Each row of numbers belongs to one of the things below and depends on some of the facts about them. Some rows are named. Which thing is each other row?

Known rows:
[ 27  -1   5  15 -12  12  -4  -9 -28  -4   3  14  33  31  -1  26  -4  25
   1 -15 -19 -22 -13 -19  11   7  -2  -8  -7] : <1494>
[-27   5 -25  12   7  -3  22  51  13 -42  15   5  -7  21  -5 -31  13  -5
   0 -16 -20 -18 -39  -3   8 -23 -19  -8  21] : <708>
[ 12 -14  13  36   7 -22 -13  13  15  16  16   8  -8  -7   3 -20  16  -6
  10  19   4  16  17   9  12  -3  28   6  -2] : <1618>
[ -7   5 -16  -3  23   7   0  13   8  22  17 -26 -11 -19   7 -13  -9 -24
   2  -5   1  -8  14  21  -1 -17 -17  13  24] : <1325>
[ 16  -5 -14 -24  17   0   6 -12  11   5  -7   5 -25 -14 -21  -1 -12  23
  12  26  16  10   4   5 -22  -8  10  -3 -18] : <1576>
[  4   0 -20 -22  10   4  14  -7  14  -5  -6   2 -19  -6 -19  -3  -6  16
   5  23   9   1  -5  -4 -21  -7   0  -8  -9] : <426>
[ 19 -11  -7   5  21 -12  -5  17  16  13   6  -2 -12  -8 -16  -8   0  -3
  17  24  -5   7  15   5  -1 -11  17  14   2] : <418>
[-38   9   8 -20 -17  -3 -13 -43  -1  17 -11 -16 -26 -20  -4  -7 -19  -8
 -20  -3  22  10   9   0 -10   6   1   4  -1] : <757>
[ 53  -1  12   6   7  23 -13 -37 -31  37  23 -22  22   6  22  27 -34   2
  -3 -29 -15 -23  28   1  12  17 -18  19   9] : <185>
[ 17   2  18  28  -6 -21  -8  15   4  21   9   5 -26  -7  -1 -15  10 -14
  -8 -13  10  17   2   8  16  18  25  18  33] : <609>
[ -9  11  -1 -20 -20  25  -2 -48 -34 -22 -11  -6  34  26  -1  31 -25  24
 -11 -15 -15 -29 -14 -19  -7  -4 -30 -17 -40] : <1585>
[-24   5 -21 -39   3   7  20  -7  10 -29 -18   8 -14   2 -26  -1   0  29
   0  16   6  -3 -25  -4 -27 -18  -7 -29 -19] : <715>
[ 10  -9   1  22  12 -13  -4  28  10   5  16  -4  -6  -1  12 -15   8 -28
  10  -1  -4   4   1   5  16   7   5  16  16] : <1822>
[-25   2   7   1 -23 -11  11  13   1 -38 -16  25  -8  15 -15  -8  19  10
  -6  -1   2   5 -37 -19  -6   4  13 -21 -18] : <508>
[ 31 -13  16  -8  -9   7 -14 -58 -30  14  -8   8  14  12  -2  41 -27  33
  10  12  -8  -8  24 -14  -2  -3   8  -9 -41] : <1049>
[  5 -14  -8  11  26 -18  -2  29  16  11  12  -7  -1  -8   6 -17  -3 -22
  17  12  -7   1  24  14  15 -17   8  13   9] : <1534>
[  5 -11   0  20  28 -11  -8  23  16  29  25 -22   1 -19  19 -14  -1 -27
  12   8  -7   2  30  18  17 -20   0   8  12] : <1548>
[  9 -11  -5   3  17 -15   2   9  14  -5  -4   7  -9  -5 -19 -13   1   2
  20  29  -4  10   9   3  -2 -14  18  -3 -10] : <1172>

Some facts about the things:
<1007> α:<23> γ:kobrol
<1026> α:<871> γ:muker Π:<552>
<1052> β:<1057>,<756>
<1053> α:<1167> γ:pleskama Π:<259>
<1057> α:<931> γ:pleskama
<1064> α:<332> γ:kalepe
<1076> α:<133> β:<332> γ:kobrol
<1091> α:<1669> γ:pleskama Π:<592>
<1112> β:<25>,<730>,<453>,<1432>,<1616>
<1126> β:<694>,<220>,<323>
<1154> α:<1806> β:<1548> γ:kalepe
<1167> β:<504>,<1057>
<1172> α:<806> γ:pobos
<1195> α:<1126> β:<1534>,<1505>,<1332> γ:pleskama
<119> β:<1548>,<637>,<329>,<1289>,<1542>,<728>
<1206> α:<543> γ:vena
<1208> α:<1049> β:<1380>,<288>,<1507>,<1793>,<718> γ:kalepe Π:<1606>
<1218> α:<329> γ:pobos
<1249> α:<1566> γ:kobrol
<1262> α:<806> γ:vena Π:<1439>
<1267> α:<1730> γ:muker Π:<708>
<1270> α:<185> γ:kalepe
<1289> α:<728> γ:pobos Π:<699>,<1413>
<12> α:<1811> β:<33>,<1361>,<672> γ:kobrol Π:<834>
<1325> α:<194> γ:pobos Π:<1817>
<1328> α:<491> β:<1787>,<254>,<418> γ:kobrol
<1332> α:<871> γ:pobos Π:<227>
<1361> α:<1585> γ:pleskama
<137> α:<989> β:<1380>,<856> γ:kobrol Π:<50>
<1380> α:<119> γ:muker Π:<288>
<1392> α:<1167> β:<694> γ:kalepe
<1400> α:<543> γ:muker
<1413> α:<728> β:<573>,<665>,<1206>,<856>,<418> γ:pleskama Π:<1289>
<1421> α:<332> β:<698>,<1172> γ:kobrol
<1432> α:<1052> γ:muker
<1439> α:<806> γ:pleskama Π:<1822>,<1172>
<1441> α:<1806> β:<446>,<364> γ:muker
<144> α:<491> β:<55>,<1572>,<427> γ:pleskama
<1450> α:<1811> γ:kobrol
<1453> α:<1167> β:<698>,<1439>,<23>,<254> γ:muker
<1476> α:<1669> γ:pobos
<147> α:<1730> γ:pobos Π:<730>
<1494> β:<856>
<1505> α:<1585> γ:pleskama Π:<1758>
<1507> α:<1585> γ:pobos
<1518> α:<37> γ:pleskama
<1532> α:<238> γ:kalepe
<1534> α:<1494> γ:muker
<1537> α:<989> β:<238>,<911>,<1007> γ:kalepe Π:<453>,<50>
<153> α:<856> γ:pleskama Π:<232>
<1542> α:<214> γ:vena
<1548> α:<194> γ:muker Π:<1817>
<1566> β:<1675>,<1822>,<1793>
<1572> α:<1052> γ:muker Π:<1432>
<1576> α:<332> γ:kalepe
<1585> β:<757>,<1654>,<174>
<1606> α:<1049> β:<1432> γ:kobrol
<1616> α:<194> γ:kalepe
<1618> α:<214> γ:vena Π:<1542>
<1654> α:<1494> γ:pleskama Π:<1787>
<1675> α:<651> γ:muker
<1677> α:<871> γ:pleskama
<1679> α:<871> β:<1249>,<185>,<699>,<25>,<446>,<1262>,<1289> γ:pobos
<1685> α:<185> β:<592>,<1270>,<174> γ:kalepe
<1700> α:<911> β:<665>,<259> γ:pobos Π:<410>
<1709> α:<1350> γ:pleskama
<1717> α:<1350> γ:muker
<1730> β:<1669>
<174> α:<491> γ:pleskama
<1752> α:<491> β:<1064>,<1576> γ:muker Π:<174>
<1758> α:<1585> γ:muker Π:<1361>,<1507>
<1787> α:<1494> γ:vena
<1793> α:<185> γ:pleskama
<17> α:<214> γ:kobrol Π:<1618>
<1806> β:<549>,<783>
<1812> α:<491> β:<699> γ:muker
<1817> α:<194> β:<1654>,<1270> γ:pobos
<1822> α:<806> γ:vena
<194> β:<1534>,<413>,<1542>,<1758>
<210> α:<1730> β:<491>,<871> γ:pobos
<213> α:<911> γ:kobrol
<214> β:<1361>
<219> α:<238> γ:pleskama
<220> α:<23> γ:vena
<227> α:<871> β:<1675>,<830> γ:muker
<230> α:<989> γ:kobrol
<232> α:<856> β:<1049>,<993>,<1026> γ:pobos
<254> α:<989> γ:kobrol
<259> α:<1167> γ:kalepe Π:<1392>,<1453>,<1053>
<25> α:<491> γ:kalepe Π:<174>
<264> α:<37> γ:pobos
<288> α:<119> γ:pleskama Π:<1380>
<298> β:<1380>,<573>,<1616>
<323> α:<1730> γ:kobrol
<33> α:<1052> γ:muker Π:<468>
<362> α:<1052> γ:pleskama
<366> α:<1730> γ:vena
<369> α:<1811> γ:vena Π:<834>,<1450>
<379> α:<1167> γ:kobrol
<37> β:<1675>,<1249>,<868>,<153>,<1432>,<1267>,<1053>
<383> α:<1806> β:<1249>,<185>,<573>,<1532> γ:vena Π:<783>
<410> α:<911> β:<830>,<1505>,<1053>,<1518> γ:pleskama Π:<743>
<413> α:<427> γ:muker
<418> α:<569> γ:pobos
<426> α:<543> γ:kalepe
<446> α:<55> γ:pobos
<453> α:<989> γ:kobrol
<468> α:<1052> β:<637>,<23>,<1618> γ:kalepe
<484> α:<1052> γ:kalepe Π:<637>
<504> α:<931> γ:kobrol Π:<947>
<508> α:<298> β:<1091>,<230>,<1439> γ:kobrol
<50> α:<989> γ:muker
<541> α:<23> γ:kobrol
<543> β:<23>,<1793>,<1332>
<549> α:<1811> γ:kobrol
<552> α:<871> γ:vena Π:<1026>,<1677>
<569> β:<1262>,<783>
<573> α:<1350> γ:kalepe
<592> α:<1669> γ:kobrol Π:<1476>
<609> α:<185> γ:pleskama Π:<1685>
<611> α:<491> γ:kobrol Π:<174>
<637> α:<1052> γ:pleskama Π:<468>
<641> α:<728> γ:kalepe
<653> α:<1494> β:<362> γ:vena
<665> α:<1052> γ:kobrol Π:<637>
<672> α:<856> γ:kalepe Π:<232>,<153>
<694> α:<1126> γ:pobos
<698> α:<238> γ:kobrol Π:<219>
<699> α:<728> γ:kobrol
<708> α:<1730> β:<1548>,<33>,<50>,<1616>,<17> γ:pobos
<715> α:<329> β:<895>,<993> γ:kalepe
<716> α:<1167> γ:pleskama
<718> α:<1126> γ:pobos Π:<694>,<1195>
<730> α:<1730> γ:vena Π:<366>
<743> α:<911> β:<609>,<637>,<1793> γ:kalepe
<757> α:<1669> γ:pleskama Π:<592>
<783> α:<1806> γ:kobrol
<788> α:<1585> γ:pobos Π:<1505>
<806> β:<1249>,<868>,<931>,<1325>,<1267>
<826> α:<364> β:<55>,<1350>,<1618> γ:vena
<830> α:<133> γ:pobos
<834> α:<1811> β:<609>,<323>,<1432> γ:kalepe
<851> α:<133> β:<220>,<323> γ:vena Π:<830>
<868> α:<133> γ:muker Π:<1076>
<87> α:<491> β:<1361>,<50>,<1793>,<1332> γ:pobos Π:<1812>
<88> α:<491> β:<23> γ:kalepe Π:<1752>,<174>
<895> α:<1494> γ:kobrol Π:<1787>
<947> α:<931> γ:vena
<976> α:<1112> β:<504>,<1654>,<1289> γ:pobos
<993> α:<332> γ:vena Π:<1064>
<999> α:<756> β:<1350>,<1507>,<323>,<947> γ:kalepe

Name these rows:
No name comes twice in this set of rows, the named rows included.
[ 11  -9  10   0  -7 -20  -4  -5  12  -6  -6  18 -29  -2 -10 -12   1   0
   1  15  14  18  -2  -7   7  15  30  -5 -18]  <230>
[-24 -10   4 -11   1 -12 -17 -28   8   2 -11  -5 -19 -18   3  -5 -14  -3
   7  30  12  14  30   0  -6 -15  14  -6 -36]  <993>
[-38   1  -1  20  -8  -8   6  32   8 -32   2  14   8   9  -3 -17  20  -6
  -1   0  -6  -1 -22  -7   2 -11   1 -15  -1]  <851>
[-30  -7 -11  -5  -1 -17  -3 -12   9 -24  -4   5 -25   0   1 -15 -11 -13
   4  12  -4   4  -6  -6   3 -19   3  -9 -22]  <366>
[-45  -3 -13   0   5  29  25  16  16 -37 -36 -41  52  -8  53  12  12 -23
  -6  -2   6  17   7  24 -16  -1 -56  24  23]  <1812>
[ 75 -11  21  24   1   2 -17 -30 -25  36  12   1  22  12   5  30 -14  14
  12  -1 -18 -10  28  -6  15  14  13  10   2]  <856>
[ 47 -21  23  12 -12  27   1 -56 -15   1 -37  -8  50  11  28  47 -10  34
   5  20  -3  17  25  -3 -10  13  -7  17 -17]  <491>
[  8  -2  -2   2  18   3   8  -2  20  17  10  -1 -27 -12 -12 -16  -4  21
  -1  17   5   1   1  16 -25 -12  10 -13   8]  <259>
[  7   8   9   4 -10  -8  -8   4   0  10   6  -7 -21  -4  -3 -14  -4 -21
 -13 -16   8  14   3   3  13  23   8  22  26]  <1518>
[ 46 -12  13  22   2 -23  -7  -2  21  27  19   8 -40  -6   3 -30  -6 -12
   3   2   6  14  10   1  17  26  27  17  10]  <323>
[-27  20   1 -51 -10 -11 -23  13 -30  22 -18   4   6 -28 -37  18  21 -21
   3  -3  35  30  24 -14 -15  35  38 -10 -18]  <362>
[ 45  -8  -9 -12  16  43  12 -11  34  19 -15 -23  12 -32  64  21  20   1
 -13  -1  23  23  22  27 -23   9 -45  50  63]  <25>

Now the same things, written a new way:
Some things and their rows:
[  9  -6   5   3   8   2  -4   3  10  -8 -21  -2   8 -16 -10] : <1758>
[-24   9  21   3  -1   7  -2   8  30   2 -12   1  22  12   3] : <1208>
[  0 -10 -33 -11   2  -1  29   3 -16   5  11   6 -13   3 -22] : <1350>
[-10  23   4  31  -5 -18 -10   2  84  20   8  -1  -1  14  47] : <468>
[-15   5  27 -15 -19  -3 -15  27  25   3  29 -11  29  17  -3] : <1328>
[-28   5  -1  16 -17  15  31  -4   2  11  18  10 -32  16   5] : <214>
[  3   1   0  -4  32  -3 -32   4   5  -7 -13   9   8 -14  22] : <895>
[  2  -4  -6  -8  23  -1 -20  12  10 -10 -24   4  22  -5   0] : <259>
[  0 -12 -31   5  -3   5  30   4 -21   1   3  14  -5   5 -21] : <989>
[-41  10  -9   6 -28   6  42  -8  43  18  29  16  -6   4 -57] : <543>
[  6   2 -11  -1  13  -4 -31  -2 -10  -7   3   6  18  -4  26] : <549>
[  5  -1  -5 -20  32  -9 -21   6   9  -3 -11   3  25 -12  -6] : <17>
[  6   1   7  -3  -3  16 -28   1 -18  -4 -14   2   5 -51  27] : <288>
[  1 -12 -32   5  -4   5  31   7 -17   3   5  13  -6   5 -18] : <651>
[  8  -2   7   3  18   0 -20  -2   9  -7 -14   0 -10 -17  20] : <1262>
[-28  14   8  -7 -15  -1  -6  -3  32   5  12  -5  27  12 -10] : <743>
[ 27   1 -10  -2   4 -19  -8  10  40  12 -21 -13 -10 -21  35] : <1572>
[ -1 -10 -33 -10   2  -1  28   2 -16   4  11   7 -11   1 -25] : <1811>

Name these rows:
No name comes twice in this set of rows, the named rows included.
[ 32   3   8  38  52 -27  17   3  72  17 -12   0  21 -17   6]  <637>
[  3   4  -3   2  -4  -5  -2 -19  21   5  19   5  42 -32 -37]  <1793>
[-14  11  27   6 -14   8  13 -16   5  11  19 -11  33  -7  -8]  <1195>
[  4   4   0   5  -3 -10   2  -6  24  -8 -17  17 -35 -14 -71]  <1332>
[-30   2  -5  15 -25  15  46   1   8  13  14  12  -7  17 -24]  <1566>
[ 32  -1 -16  -1 -10 -17  -6   8   8  11 -10 -24  -6  -3  55]  <1432>
[-15   0 -32  14 -11   0  15  -8  28   6  22  29 -19 -13 -33]  <23>
[ 23   3 -15  -3  40 -31 -12  18  63  12 -20  -7   5  -3  33]  <484>
[-21   8  22 -16  11   3  -6   4  17   1 -11  -9  15  12  11]  <1537>
[ 27   3 -10  13  42 -25  -9  21  45  12 -24   0  19  -2  40]  <665>

Now the same things, written a new way:
Some things and their rows:
[ -8  -4 -13  -7  -5   3   6 -13  28  -6   8 -12  22  16  -4] : <757>
[  7  -3  -8  -1  17  10 -41 -19  -2  22   2   6  -7  13   0] : <1507>
[-19  13 -13   1 -15  -5   1 -31  -4  27  -3   0  -5   6  23] : <1392>
[-27  16 -15   8 -22  -3  16 -41  12  14  -2  -2   4  -1  18] : <715>
[ -2  -3 -11  15  14  15 -18 -20  16  -5  -8  -2   2  12 -11] : <230>
[ 14   5  -9  -5   0  -9 -44  11  -1 -11   6   0  -4   8   8] : <453>
[  1  14  -9 -19  21   7  -5   8  -2  21   9 -21  -2  18   5] : <1548>
[ -6  30   4  -3  14   4   4   9 -11  43  16 -11  -4   9   5] : <1822>
[-11  21  -9  15   6  10   8 -10  12   7   1 -13   1  -1  -1] : <1400>
[ -8  21 -17  10 -33 -16  -6  -8   4  -9   3   4   9 -17  19] : <976>
[-29  36  -2  12  -4   8  38 -11   2  31   7  -6   4  -1  -1] : <653>
[-11  44 -12   7 -19 -11   8   9  -4  -4   5  -7   0 -14  17] : <1441>
[ -9  21 -14  -2 -16 -13 -12 -23  -9  28   5   2  -8   2  25] : <1154>
[  8  -4 -11 -23  17   0 -33 -17  -3  19   1   1  -3  20   3] : <1332>
[  4   8   0  -7  -2   0 -29  -3   1  12  15   0   5  10   5] : <1518>
[  3  19  -4  -5  19   0 -23  22  -4  18  16 -14  -6  11   9] : <1675>
[ 13  21 -29  15 -29 -30  -2 -45 -19  50   1 -11  -5 -43  23] : <468>
[ -3  16  -9 -17   8  -9 -15  27  -2  10   9 -18  -9  31   8] : <1267>

Name these rows:
No name comes twice in this set of rows, the named rows included.
[ 28  41 -18  32 -17 -13  40 -10  13  -3  16 -36  18 -78   4]  <1052>
[ 16  -1 -10 -12   5  -9 -54  28   5  -6  18 -14   8  15   7]  <1249>
[  0  61   4   5   7  11  18 -10 -17   0  -3  11 -23 -56  14]  <543>
[-13  14 -15   9 -26  -7  -2 -17  14 -11  -1   0  12  -8  10]  <1817>
[ 26  20 -24  -1   6 -16  -9   0   0  42  15 -38   1 -23  -2]  <33>
[ 25  -6 -19  21  -2  -4 -11 -29  16  20  16 -29  33 -19  -5]  <362>
[-25  53  -4   6   2  10  35 -20 -16  36  -1   1 -10 -20   7]  <826>
[ -7   5 -17  -8  -7   1  -1 -22  17  -5  -5  -4   7   6   2]  <788>
[  5  -5 -10  -8  -7 -14 -40   8  14  -2  22  -9  12  20  10]  <446>
[  6  -4 -16 -20  -5 -11 -27   6  17   0  15 -13  12  29   8]  <1289>
[ -2  34 -16   1 -46 -34 -23   3 -11  -6   4  11   1 -15  30]  <1679>
[ 10   2 -14  -1  -1 -13 -38  21  13 -18  11 -12  10  14   4]  <699>
[ -4  41 -16 -18 -30 -19  -5  -7 -15   9  -6  13  -3 -19  20]  <410>
[  4   4 -12 -20   6  -1 -31 -18  -5  17   1  -1  -3   7   7]  <718>
[  4  -1 -13 -10  20  19 -20 -22  16  -2  -7  -6   4   8  -7]  <698>

